Below are the code and all the weights of a small trained network. Each question names an input and a class and asks about switching units off, where a switched-off unit gives its printed mean instead of its output.

import numpy as np


def w(rows, s, z=0):
    codes = np.array(rows[::2]) - 128.0
    scale = np.full(codes.shape[1], s)
    scale[-1] = z or s
    return codes * scale


def norm(h):
    return h / np.sqrt((h * h).mean(-1, keepdims=True) + 1e-5)


def f(y):
    return np.maximum(y, 0)


def log_softmax(a):
    a = a - a.max(-1, keepdims=True)
    return a - np.log(np.exp(a).sum(-1, keepdims=True))


def net(x, mask):
    res = np.array(x, float).reshape(1, 8) / 4 @ E
    u = 0
    for l in range(2):
        y = f(norm(res) @ A[l][:, :-1].T + A[l][:, -1])
        res = res + np.where(mask[u : u + 4], y, B[l][:, -1]) @ B[l][:, :-1]
        u += 4
    return log_softmax(norm(res)[-1] @ U[:, :-1].T + U[:, -1])


A, B = {}, {}
E = w([
[129,176,123,165,42,79,97,148,117,183,145],'x0',
[190,242,183,240,79,157,54,107,139,65,74],'x1',
[134,71,255,234,183,111,180,180,147,127,196],'x2',
[83,198,105,131,81,105,177,217,195,166,109],'x3',
[153,146,117,123,96,115,186,106,193,206,105],'x4',
[210,78,135,128,92,124,106,183,132,182,79],'x5',
[156,143,88,120,148,159,185,126,106,203,114],'x6',
[82,177,98,179,87,73,144,103,142,110,133],'x7',
],0.0082)
A[0] = w([
[142,52,190,98,116,159,136,181,108,49,122,82],'L0N0',
[230,215,182,219,64,119,33,144,125,130,127,240],'L0N1',
[164,132,254,209,177,81,174,199,93,120,157,86],'L0N2',
[115,91,102,122,156,163,34,116,59,98,155,253],'L0N3',
],0.0087,0.0034)
B[0] = w([
[132,125,92,202,155,90,185,90,120,184,127,186],'L0N0',
[136,252,87,213,165,105,69,234,172,89,125,255],'L0N1',
[16,230,144,99,30,121,152,76,97,96,48,222],'L0N2',
[121,159,184,193,71,150,170,89,138,97,134,235],'L0N3',
],0.012,0.0098)
A[1] = w([
[92,29,97,97,93,58,166,143,35,164,215,34],'L1N0',
[105,153,91,133,118,48,153,218,194,146,173,116],'L1N1',
[2,198,194,168,155,145,74,150,209,32,174,250],'L1N2',
[72,78,167,76,130,174,118,121,134,98,243,22],'L1N3',
],0.0072,0.0023)
B[1] = w([
[164,77,125,123,170,18,81,229,132,67,139,155],'L1N0',
[207,117,140,173,74,255,35,78,185,23,104,179],'L1N1',
[173,154,108,249,55,120,139,218,132,84,46,251],'L1N2',
[132,152,165,108,154,96,143,173,108,105,216,143],'L1N3',
],0.0098,0.013)
U = w([
[144,117,118,160,161,89,172,128,91,128,133,251],'0',
[117,103,158,124,231,2,50,173,111,84,204,255],'1',
[166,105,148,151,139,114,148,125,86,93,127,144],'2',
[163,103,140,174,94,134,199,90,151,144,153,64],'3',
[23,176,136,75,80,131,81,44,52,157,62,42],'4',
[137,113,151,174,196,131,152,56,184,105,149,14],'5',
[111,37,178,161,78,183,112,62,135,110,166,14],'6',
],0.0055,0.003)

Each question gives the input, the list of numbers given to net, and the class t.
The units are the neurons (one row each of A and B). Each row of codes is followed by its name. A weight is (code - 128) times the scale printed after its matrix; where a second scale follows, it is the last column's (A, B and U).
mask holds one flag per neuron, layer by layer. A switched-off neuron (its flag False) gives its mean, the last column of its row in B, instead of its output. The means were averaged over made-up inputs and are rounded, as every weight is.
A unit's drop is (log p(t) with every unit on - log p(t) with that unit switched off) / (log p(t) with every unit on - log p(t) with every unit switched off).
The circuit of an input: a set's keep is (log p(t) with only the set's units on - log p(t) with every unit switched off) / (log p(t) with every unit on - log p(t) with every unit switched off). Starting from all 8 units, units are removed one at a time, each time the one whose removal leaves the highest keep (on an exact tie, the one counted first), for as long as the keep stays at least 0.8.
circuit, biggest first: the units of the circuit, biggest drop first
k most important neurons: the k neurons with the biggest drops, biggest first
top k neurons in layer l: the k neurons of layer l with the biggest drops, biggest first
drop when u is switched off: that unit's drop, to one decimal
input [3,-6,-2,2,-3,2,-3,2], class 1: 4 most important neurons : [L0N1; L1N0; L0N2; L1N2]
input [4,4,7,-7,-3,-5,3,-3], class 4: most important neuron : [L0N2]
input [4,-7,-2,4,-7,-5,5,-1], class 1: 3 most important neurons : [L0N1; L0N2; L1N0]
input [7,-7,3,-2,0,7,-4,-1], class 1: 2 most important neurons : [L1N0; L0N1]
input [4,-7,-5,0,3,6,-1,6], class 1: circuit, biggest first : [L1N0; L0N2; L0N1; L0N3]
input [-5,-7,-5,1,1,5,2,5], class 1: 3 most important neurons : [L0N1; L1N0; L0N2]
input [-2,-7,2,-3,6,1,-2,-8], class 1: circuit, biggest first : [L1N0; L0N1; L1N2; L0N3]
input [-1,8,-1,0,2,8,0,4], class 1: top 2 neurons in layer 0 : [L0N1; L0N3]
input [5,8,-4,-6,4,0,2,-2], class 1: 2 most important neurons : [L0N1; L0N2]
input [-1,-8,-2,-6,-3,4,1,-5], class 1: 2 most important neurons : [L1N0; L0N2]
input [6,-8,-5,0,-2,4,-1,6], class 1: 2 most important neurons : [L1N0; L0N1]
input [-4,-4,8,-5,0,4,-7,-4], class 4: top 2 neurons in layer 0 : [L0N2; L0N1]
input [3,5,8,-8,-1,-3,5,-7], class 4: drop when L0N1 is switched off : -0.2
input [-7,4,8,5,6,2,-2,1], class 4: drop when L0N0 is switched off : 0.0
input [6,3,6,2,-2,4,-2,-8], class 4: drop when L0N3 is switched off : 0.0
input [-7,5,7,-3,-6,-3,-5,0], class 4: drop when L0N2 is switched off : 1.0
